A new row, then its nearest point in the smallest flat space through zero that holds the last named rows above it.
lateb:
[[ 29  -1 -26   2  14  11 -13  49 -14   3  -1  38 -16  19  14  62 -25]
 [-16  -8   8  16   1 -29   2 -19  15 -10  -1 -11  18 -11  -1 -34   4]]
New rows:
[ 22   1 -16   9 -12  55  12  17  26  -8  -2  44  -5 -14  -7  33  18] -> [ 14   5  -8 -11   1  21  -3  18 -12   7   1  11 -14  10   2  30  -5]
[  0  -7  19 -27 -22  42  -9 -18   5  25   0 -44  -3  12  12   1  30] -> [ -4  14  14 -28 -16  36  10 -19 -10  13   3 -21 -13  -2 -13  -8  19]
kug, 2 rows:
[[-33  17 -15   2   5   1  -3  22  17 -32   6  14 -12  -6  29 -12 -12]
 [  3  30 -27  -2   9 -17 -14   7   9   3   0   3 -13   8  19  15 -18]]
New rows:
[-40 -25  13 -13   4  40  28  10 -14  -6  19 -12  10 -21  -4  14  35] -> [-17 -26  24   3  -8  19  14   2  -3 -17   3   3   9 -12  -9 -22  15]
[ -3  42 -27 -22  37 -16  -1   6  11  15 -11  14 -34   2  38   3 -19] -> [ -2  38 -34  -2  11 -20 -17  12  14  -2   1   6 -17   8  27  16 -23]
Sisop:
[[ 17   4 -14  15   5 -38   2 -35 -16   7 -16 -16  -9 -10   6  -5  35]
 [-12 -17  22  34   2 -18   8 -24 -15   2 -21   8 -22  -7  12  11  30]
 [-20  -6   2  20   7  -9   6 -36  -5  14 -21  18 -33 -21   7  16  16]
 [-12 -26   4  12 -27 -49  39   0 -31  -8 -17  18  12   8  18 -14  31]
 [ -5   1 -17  20 -19 -56  27 -46 -16  12 -25   5 -15 -10  22   0  36]]
New rows:
[ 11   0 -17  10 -12  13  32  -3 -38   3 -13 -27   3  -2   8 -49 -21] -> [  9  -2 -13 -10  -5 -17   8   5 -10  -3   0  -3  14   3  -1 -14   7]
[-10  20   5  -9  46 -14 -23  -5 -14  14 -23  23 -31 -33 -21 -10  30] -> [ -1 -12 -12  -1  39   3 -12 -23 -19  11 -16  10 -24 -32 -18   0  18]
[ -9  22   2  -8  -4 -25 -12  25  42 -19  39  -5   4  18  16  -1 -26] -> [  4  20   0  -7 -24   9   1  14  24  -4  17 -12  15  21   9   2 -24]
bez (3 x 17):
[[-54 -18  25  29 -22 -23 -10   1 -48   5 -13  -3   9   7  10   1 -34]
 [-32 -13 -16  19 -31 -31  10   7 -12   1  -3 -52   0  -3  -3 -23 -28]
 [-34 -15 -12  32 -38 -34  11  15  -1  17 -18 -56 -32   0   9 -35 -20]]
New rows:
[-13 -25  -9  -2  -9 -22   2  27 -19  33  22  -2 -37 -10   5   9  15] -> [ -9  -4   4  13  -9  -7   0   6   1  11 -11  -7 -20   2   9 -10  -1]
[  1  35   6   0  26  17  -9  -8   9 -15  18  15   0 -30  29  37   4] -> [ 14   6   7 -12  16  15  -5  -5   2  -4   5  26   9   1  -1  14  11]
[ -3   8  -3  28  -4 -19   9  12  18  19   0 -70 -10  13  16 -37  10] -> [ -6  -5 -21  14 -23 -19  13  12  18  11  -9 -46 -28  -3   3 -29  -4]
rab (3 x 17):
[[-39   8 -34  15  -4 -11  36  -7 -37 -25 -30   6 -12 -20  -7  19  23]
 [ 52 -29  -7 -34 -20 -24  18  36  47  14 -16  15   2  -9 -32   0  18]
 [ 48 -24 -44 -35  13 -59  27   8  16   9  14   5 -27 -21 -31  24  10]]
New rows:
[-21 -30 -11  23 -29 -11   9  19  -1 -34 -26   2  25  21   8 -14  14] -> [-17   1   2   8 -20  13  14  12  -1 -10 -32   9   9  -4  -5  -3  16]
[ 56  12  -3 -28   8 -18  13 -16  22  14  17  -9 -18 -26  16  13  37] -> [ 33 -13 -15 -21   9 -28   4   4  15  11  16   0 -12  -6 -13   8  -2]
bodog, 4 rows:
[[-13  13 -12 -31 -29   4   4  -7 -11 -19 -26 -26  -9   5  39 -27  11]
 [ 11  15 -10 -23 -18  11 -15  -4  -7 -32 -19 -35  19 -15   5 -55  17]
 [ 26  -1  10  -9   3 -12 -47   2 -12 -48  13 -35  33 -41 -26 -46 -10]
 [ -8  23   5 -26 -14  -9  13   2   5 -16  -7 -13   5  43  13 -38  38]]
New rows:
[-35   7  -1   4  -5  -7   8  11 -10   4   8  36 -42  18  25  38 -18] -> [-25  -9   5  -1  -3 -16  16  -1  -4  17   4  17 -31  19  28  43 -16]
[  1 -32  -3 -10   8  11  -2   9 -38  28  11  22  -9  -4 -24  41   7] -> [ -1 -11   0  17  11   2   4   1   2  19   7  18  -8  -7  -7  31 -15]
[  7  20  18  16  14  15  -4  -4  10 -11 -59  23  10  -1 -13   9  11] -> [  7   4  -9   8   3  18   7  -1   7  12  -8   5   7  -2 -10  -6  11]
zom, 5 rows:
[[ 34  -1  16  22  -6   1  -4  -8 -18   7 -53  19  20 -24 -13  36  15]
 [ 15 -34  30  19 -35 -31  -9  21 -35  16 -71  23   4 -25  14  24  -3]
 [ -6  22 -11  -7 -16  -7  11   6  -8 -29 -19  -4  18 -29 -13  64 -22]
 [ 18 -24  30 -25 -13 -27 -16  20 -24 -17 -32 -39  -8 -25 -16  10  26]
 [ 32  -7  25  -6 -34 -14  -8  12 -42  13 -52   4  22 -56 -24  54   6]]
New rows:
[ -2  20 -27  13  20  19 -13  19  16 -19  -7   3   2  32  15  -4 -13] -> [-12   9 -14  16  16   5   8  -9  20 -19   1   6  -2  23  12  -1  -7]
[-11 -16  14  24   8  -4   3  -6  -2 -12 -28   3 -37  -6  23 -11  16] -> [  1 -19  10  16   5 -13  -4   4   3 -10 -28   2 -11  16  16 -12   9]
[-28   8  28   9 -12   5  21  -6  -4 -67 -20  15  24  22  -4 -37 -19] -> [-15  -2  -6  12   8 -10   5   2  14 -28 -14  -2  -8  19  16   4  -7]
Nep, 3 rows:
[[-18 -31 -10   0  11  -7 -12 -35 -54 -40  22  20   6  11   9 -13 -18]
 [  7 -11  27 -19  13  -4 -12   1 -34 -29  27   8  -9  19 -12  -1 -20]
 [ -1 -21  18 -16  14  -6 -15 -12 -48 -39  31  14  -5  19  -6  -6 -23]]
New rows:
[ 22  40 -20 -33  21  25 -51  26 -13  14  33 -28   9  -8   5 -10  24] -> [ 13   0   9 -21 -19  -1 -17  25  12  -1  19  -7  -4 -13   1  -2   2]
[ -6   2   4  44 -29   4   0   9  17   8 -23  20  -6  28  23 -30  10] -> [ -6   4 -14  12  -2   2   8  -6  11  12 -15  -1   5  -5   5   0   8]
[ -9  -1 -44 -44  -7   3   0  -4 -17 -21 -11  -9  14 -18   6 -12  16] -> [ -9 -13 -20  -1 -15  -3 -12  -7  -4  -7   9   3   8 -16  16 -10   4]
relaz:
[[ -1 -33  28 -39  -3  10 -16  21 -34  10  15  15 -18 -16  -1 -36   2]
 [ 38 -51  33 -35 -31  13 -22  48   9  19  -4  17 -24   4 -10 -42  -8]
 [ 12 -13   6  -3 -26  16 -12  38  12  -7  16  20 -20   1 -14 -34  18]
 [ 20   3  -1  10   4  23  -9  44   6 -32  36  42 -12 -14 -22  -5   9]
 [ 17 -21  -9 -13   3  22 -19  33 -11 -13  23  41 -40 -21  -7 -30   4]]
New rows:
[-24   5 -29   0  44  16  -2 -10 -28   9   2  11  -2 -39  -7   6 -14] -> [-12   5 -20  -5  37   2  -1 -19 -32 -10  11  14 -12 -24  10  11  -8]
[  3  21 -26  10 -20   4   7   2 -27   3  25   4 -19  -7  33  -6  31] -> [-21  11 -22   8  -2   5  -1  -6  -8  -9  12   6 -18  -7   3 -18  21]
Nudi (3 x 17):
[[ 17  43  -1 -25  27 -33  10  29 -41  50  -5  43  -5 -30  13 -35   0]
 [ 11  36  16 -22  23 -26  14  12 -27  22   0  12  -9  -8   7 -25 -20]
 [ 35  42  -6 -39  32 -13   9  19 -37  30 -10  33 -20 -12   5 -30  12]]
New rows:
[ -6 -11  -9 -23 -13  20  19  17   4   6  -5   8   1  19 -24  -3  43] -> [ 13  -6 -18  -6   0  17  -7   0   2  -3  -7   8  -6   2  -4   4  26]
[ -2  42  10   0   4  16  23  25  -6   2 -11 -30   5   8  14   7 -18] -> [  2  13  15  -8   9  -9   8  -2  -6  -3   2  -9  -6   7   0  -7 -19]
[ -3  22  37  -4  -4  19 -11   5 -19  28 -14  -8 -33  17  26 -26 -38] -> [  4  22  20 -13  14 -16  12   0 -12   2   3  -7  -8   5   2 -13 -25]
zavu (5 x 17):
[[-14 -33   0 -22 -10  34  -5 -29  25 -25  -4 -14  16   8 -13  -2 -23]
 [ 17  -5 -21 -19  -4  21 -46 -21  26 -34   9 -25  12 -34 -29  17 -64]
 [ 18 -24  27  -8  -8 -26  19  14  28 -20  11   0  22 -12   9 -38  20]
 [-14 -14  35  19 -16 -13   6  -2  -2 -20   6  10   5  -3  -4  27 -23]
 [-11 -24  22 -22  12 -21   9  -6  16 -36   7  -9   4 -11  19  -5  25]]
New rows:
[-28   5 -17  -1   4  28  13 -27   1   6  -2   6 -12  33 -50  26  -1] -> [-26  -4 -12   1  -4  37  -1 -22 -11  11 -14   1  -7  27  -9  19 -13]
[-50 -11 -30 -27  -2  35  28 -12  11  14  -1  32  -5  47  -9  -7 -18] -> [-29 -17 -10  -7  -8  47  13 -24  -3  16 -19   1   1  41  -6  -2   2]
[-16  11  24 -14   8  -2  -9  42   7  21   4  27 -23 -34   5   5 -15] -> [  7  13   5  12   2 -19  -4  12  -9   1   6   5  -5 -12   2  10  -2]
zos, 3 rows:
[[ 13   6  16  -5 -13 -10 -10  -9  -7  26 -12   2 -15 -18 -25 -11 -20]
 [ -5  12  18 -19 -37   8   8  27 -18  30 -15  -2 -25  -2  21  24 -23]
 [-15  29  37  -1  10 -11 -11 -16  -7 -15  16  10  21  22 -19  17 -29]]
New rows:
[ 13 -27 -32  23   0  18  33  13  31 -10 -24 -15 -40 -32  16 -41   9] -> [ 19 -33 -42   5  -4   9   9  10  11  13 -15 -10 -19 -25  13 -25  34]
[  4  23  -9   3  25  27 -32  -7  -8 -30 -15 -12  19   7   3  17  -1] -> [ -9   5   2   4  13  -1  -1  -5   3 -18  11   2  15  13   1   6   2]
Bup:
[[-23  -9  11  -8 -13  48  29  10 -27   4  39  35 -17  21   1  -2 -21]
 [-29 -13  11 -10 -14  59  35  13 -30   3  45  41 -19  26   1  -1 -24]]
New rows:
[-22 -20  40  11  12   7  33 -22  -3 -15  23  31  25   3 -40  -5   3] -> [-11  -6   2  -4  -4  21  12   5  -9   0  14  13  -6   9   0   0  -7]
[-18 -12 -45   4  24  34  24  23  28 -22  13  -8  22  33  -4  15  16] -> [-27 -33 -26  -8  17  36  13  17  23 -23 -10  -1  13  18  -2  18   9]
megi, 4 rows:
[[-22 -23   9 -14  -7  17   3  25  23  -2 -10   3 -11 -16  11  11  -7]
 [  4 -10  13 -16  26  22  10   7  37  12  -9  -5  14 -15  23  12  -3]
 [-30 -32  13  -1   3  31  13  47  40  11 -22  22  -4 -33   8  26 -16]
 [-17 -29  22 -30  10  39  16  21  59  13 -10  -1 -12 -22  25  15 -10]]
New rows:
[ 27   5   0  46  14 -30   2   4  19  31   7 -42   3  13 -14   6   5] -> [ 19  16  -3  15  17  -3   6 -15  -3  13   4   5  14   6  -8  -2   2]
[-11 -37   2  -9 -24  19  16 -23  33  16  20  35 -53  34   5  24   6] -> [-15 -11  12 -12 -23  25  18  -7  32  16  15  10 -50   7 -14  -9  -9]
[  1   0  -5  36   0 -23 -18  12 -43 -48 -26  18   6  11 -17  -6  22] -> [ -6   6 -18  25 -13 -30 -19  14 -48 -20  -8   7  16   0 -13   2   4]
sigip, 4 rows:
[[ 28 -10 -23  42  29  -8  33 -10  34  60   1   6 -40  43   0 -17   4]
 [ 18 -16   9 -11 -11  -5  12   7  18  23   5  11 -48  47 -30 -17   2]
 [ 13 -19  19  10  12   0  11   6  28  44   7   7 -29  60  -4 -17 -11]
 [-20  -7  15 -10 -17 -17   3 -27  40  58   8  20 -48  45 -12 -28 -12]]
New rows:
[ -5  -8 -18  36   5  -6 -33  -8  10   6 -12 -20  33  13  23  20  12] -> [-4  4 -3 22 21  4  0 -3  1  8 -1 -6 24 -7 25  5 -6]
[  0  19 -18   0   3 -10 -10 -21 -14 -19 -22   9   2 -39 -13   0  21] -> [ -4  15 -27  -2 -10  -7   2 -13 -11 -18  -6   0   1 -39  -5   6  14]
[ -2  25 -25  -8  16   5  -2  40  18   0 -10 -14  12  11  39 -31   7] -> [ 5 -1  0 15 16  5  2  4  0  4  0 -5 12  2 13  3 -3]
taki:
[[ 29  14 -28 -52 -77 -12  19  -8   9 -43  15 -14   4 -35  -9  -3 -25]
 [ 27   5  -7  -7 -34 -13  22  18   8 -25   8  -6   0 -32 -22 -31   7]
 [ 15  20 -17 -19 -66 -11   3  -2  24 -55  12 -17  21 -28 -27 -15 -22]]
New rows:
[-23  -6  18  39  20  20   8   5   0  -8   0  -4  -2  34 -18 -13   0] -> [-16   1  14  34  25   3 -14   6   8   2  -5   1  10  12 -10  -8   8]
[ 18 -17 -15 -43   2 -20  29   5 -21  18 -15  23 -16   8  34   2   6] -> [ 19 -13  -9 -35   0  -1  24  -1 -24  26   2   8 -28  -8  24  11   6]
[-25  -9 -16  -4  -7  -1 -23  -6 -10  19  17  -6   8  20  10  24 -43] -> [-18   3  -4 -12  -1   8 -18 -22   0   2  -2  -1   6  18  15  29 -20]
Surak:
[[ 20 -33 -31  14  -4  -7  10   9  59 -10 -60  17  42 -20 -16  41   3]
 [  9   8  -8  13 -39 -15   9   1  44   1 -21 -32  28   7 -19 -11   5]
 [ -9  11  11  -8 -13 -11  -2  18  52 -15 -17 -22   8 -23 -20   2  24]
 [  2  14  17  45 -44 -12 -23   0  25 -16 -12 -69  32 -22   0  -5  -6]
 [ -2  11 -16   4 -39 -11   9   9  39  14 -17 -18  23  12 -29 -21   2]]
New rows:
[ 33   9 -29  -9 -19   4 -39  23  -1 -47 -14  32  16  -1 -10   9 -17] -> [  0 -13 -13  10   1   3  -5   7   7   2 -17  12  13 -11  -4  14  -8]
[ 55   2  18   4  -3 -21 -27 -30  28  21  29   9 -14   6  17  22  28] -> [ 22  -2  12  -4   7  -8  16 -19   5 -17   2 -11  -4  10  16   9  13]
Fugev:
[[ 55  -1  22  35 -14   9  -7  28 -26 -25  24  23   3 -46  46  -5   2]
 [ 19   6   8  -4  -3  24  12  21 -26 -13  22  22  -5 -30  20  -3  -1]
 [ 35   3   2  18 -16   6  10  19  -5 -11  20  20   6 -24  31  -1   5]
 [ 23   4   9 -10   1  32  17  28 -31 -15  29  29  -6 -36  22  -5   2]]
New rows:
[-10  24  38  22   3  18  -4   3  -7 -16  -4 -45 -11  34 -13   0  26] -> [-10  -1  10   4   6  -6 -18 -10  -8  -1 -13 -14  -5   3  -9   0  -8]
[ 11  -5  40  57 -12 -42 -19  26  27   4 -23   2  19 -31   5  -1  11] -> [ 34 -14  14  47  -9 -29 -30  -1  12  -8  -8 -10  12  -5  20  -2   5]
[-16  -1 -28  -7  -6   5  17 -20 -33  -5 -18  43  23  25  40  -5  29] -> [  0   8 -12  -8  -9   7  19   4   5   3   9  10   2   0   5   3   2]
Neb (3 x 17):
[[-13  -8 -24  -1   6  27  13 -23  30 -19 -14  32 -14 -20   2  38 -20]
 [-24   3 -22  17   4  24   1  -3  -8   9   9  23 -16   4  -2  27 -14]
 [-15  10 -12   4  -2   9  51 -74   6 -17 -45  14 -26  26 -22  36  -7]]
New rows:
[-29   0 -23  22 -16 -15  28  13 -29  28   3  20   9  29  11 -19  -1] -> [-15  11  -4  17  -1   2   0   2 -30  21  12  -2  -8  24  -7   1   2]
[ 44  31 -43  14   6   8  18  -3 -18   4   9   2 -64  26  12   5  21] -> [-14   9  -6  13  -1   5   9 -12 -18  10   0   3 -11  20  -9   9  -1]
ruve:
[[ -5  16  24 -24 -27  -6 -12  -6   1   4 -12  19 -10   7   1   1  15]
 [  5  26  23 -25 -31  -1 -22  -5  10  -4 -32  41 -15  33  -9   5   9]
 [ 18  27   8 -36 -27  10 -15 -12  -1   4 -42  28  -8  27  -6   6  13]]
New rows:
[ -8  -1  21 -32   4  60  11 -22 -15  -1 -14 -47 -24  -4 -25 -23  24] -> [ 11   6  -7 -27  -7   9   7 -13 -17  16 -12 -16   6 -14   8   0  15]
[ 12 -14   0  22  15 -24 -33  -5  11   4   7  -1   5  30  19  15 -15] -> [ -2  -4  -2  18   9  -2  -3   8  11 -11   3   9  -2  12  -7   1 -13]
bezu:
[[ 11  10 -38 -13  -6  10  -4  38  -3  44   5 -17  29   0 -10   7 -26]
 [-16 -31 -10  -3 -16 -15   1   5 -38  18  -6 -10  -8  28  23 -31 -47]
 [  6  -7 -27  -2  -9   5  -3  30 -22  28   0  -8  14   7  -3 -10 -41]]
New rows:
[ 30  18 -12  10  11  35 -17  11   3 -22  -8  23 -13 -27 -18  14   7] -> [ 24  15   2  19  10  22  -3  14   6 -21   2  20   5 -25 -29  11   4]
[  6  33   0 -14 -15  -2 -21  -5  24  14  19  18  22 -18 -20  26   7] -> [ 10  22  -8  -6   6  10  -2   9  23   9   6  -3  15 -14 -14  21  20]
[-22  10  13 -26  -5 -18 -42   2  21 -21   8  -6   9  -2   9  -5  62] -> [-11  11  13 -13   5  -9   3 -23  28  -3   3  -8  -3  -1   9  15  40]
ropun:
[[-14  -2 -31  -7  16  12   7  -2  31  17 -15  -1 -16   4 -15  -4   8]
 [  6  13 -20 -28  -4  10  -5   3  23  35 -14  24 -12  33 -11   4  -6]
 [ -9 -24 -30  -9   4  25 -12 -18  23  48  21  18 -22  30 -33 -16  -6]
 [-26  10 -43 -44   8   6 -23 -34  -5  20 -13  19 -18   6 -21 -15 -12]
 [-46  -9 -30 -39  24 -12 -11 -34  20  25  38 -11 -25   6  -9 -20 -16]]
New rows:
[-15 -29   2 -29  21  -8  12  13 -21  47 -31 -11 -18 -12   7 -22 -11] -> [-13   3 -16 -14   8  -1  -2  -9   8   6  -3   0  -8   0  -5  -4  -2]
[  0 -25  26  -7   4  33   8  -5 -11   6 -20   6 -50  10 -12  14  -6] -> [  6  -8  -7   7  -3  14  -3  -1   2  11  -4  10  -3   7 -13  -3   3]
vul:
[[  7 -20  -3  18  -2 -20 -40  -8   4 -29  -8  15 -16  15  -9  46  36]
 [ 52  40   1  13  -6  26  -4  21  36 -16 -38 -23 -46 -13 -31  31  21]
 [ 14 -11  18 -13  25  -4 -46  20  13  -7 -12   7 -32   9   3  15   2]
 [  5  -5  -7   2  32   6 -46  17   4 -34 -27  21   7 -15  15  46 -14]]
New rows:
[  2   5  39  12  13   4  15 -16  22   8   4 -14  14 -16 -22 -13  18] -> [  6   8   2   1  -9   3  14  -1   4   8   2 -10  -7   1  -8 -10   5]
[ 22  20   8  24 -19   8  22 -19   8   6 -10   9 -12 -12 -31  29   7] -> [ 17  19 -10  18 -20   8  16  -5  10  -9 -11 -12  -8  -6 -20  16  20]
zoz (3 x 17):
[[ -3  12 -23   4  12   7  38   6 -11   5 -30  23  -6  51 -13   3  14]
 [ 23  37  -1 -49 -20  35 -29 -28   7 -23  -8  27  10 -38  11  36   6]
 [-10   1   3   4   9   1  45  36   4  24 -23  34  -5  52 -15 -33  33]]
New rows:
[ 28  11   3  25 -29   7  -8  10   0  19 -26  10  28 -14  15  17  31] -> [  5   9   5 -14  -6  10  -2   1   5  -1  -4  14   3  -5   1   1   9]
[ 32  10 -20   1 -12  25   2 -45  11   7  -4  -5 -13 -17  -1  17 -19] -> [  9  13 -14  -9  -3  10 -12 -23  -7 -16  -4  -3   2 -11   4  28 -11]
Tusiv, 3 rows:
[[ 24  17  -6  14  22 -34  18 -26  14  49   4 -23  57   5  19 -10  18]
 [ 12  16   3  10   9 -26  18 -18  -5  18  16 -12  40   4  17  -3   9]
 [ -6  33  27  13 -19 -23  37 -21 -55 -50  48  11  26  -7  36  19 -17]]
New rows:
[ 14 -46  -9  -8  19   0 -14  -1  24  29  -2 -37  26  37 -16 -31  33] -> [  7 -19 -11  -9  20 -11 -16  14  23  46   4 -22  18  26 -26 -24  33]
[ 33  11  17   2 -16  19  27 -25 -20  -7 -23  11  37  -1  -4  18   6] -> [  6  15   3  10  -1  -8  14 -17  -5  -3  -1   2  13 -11  20   8  -9]
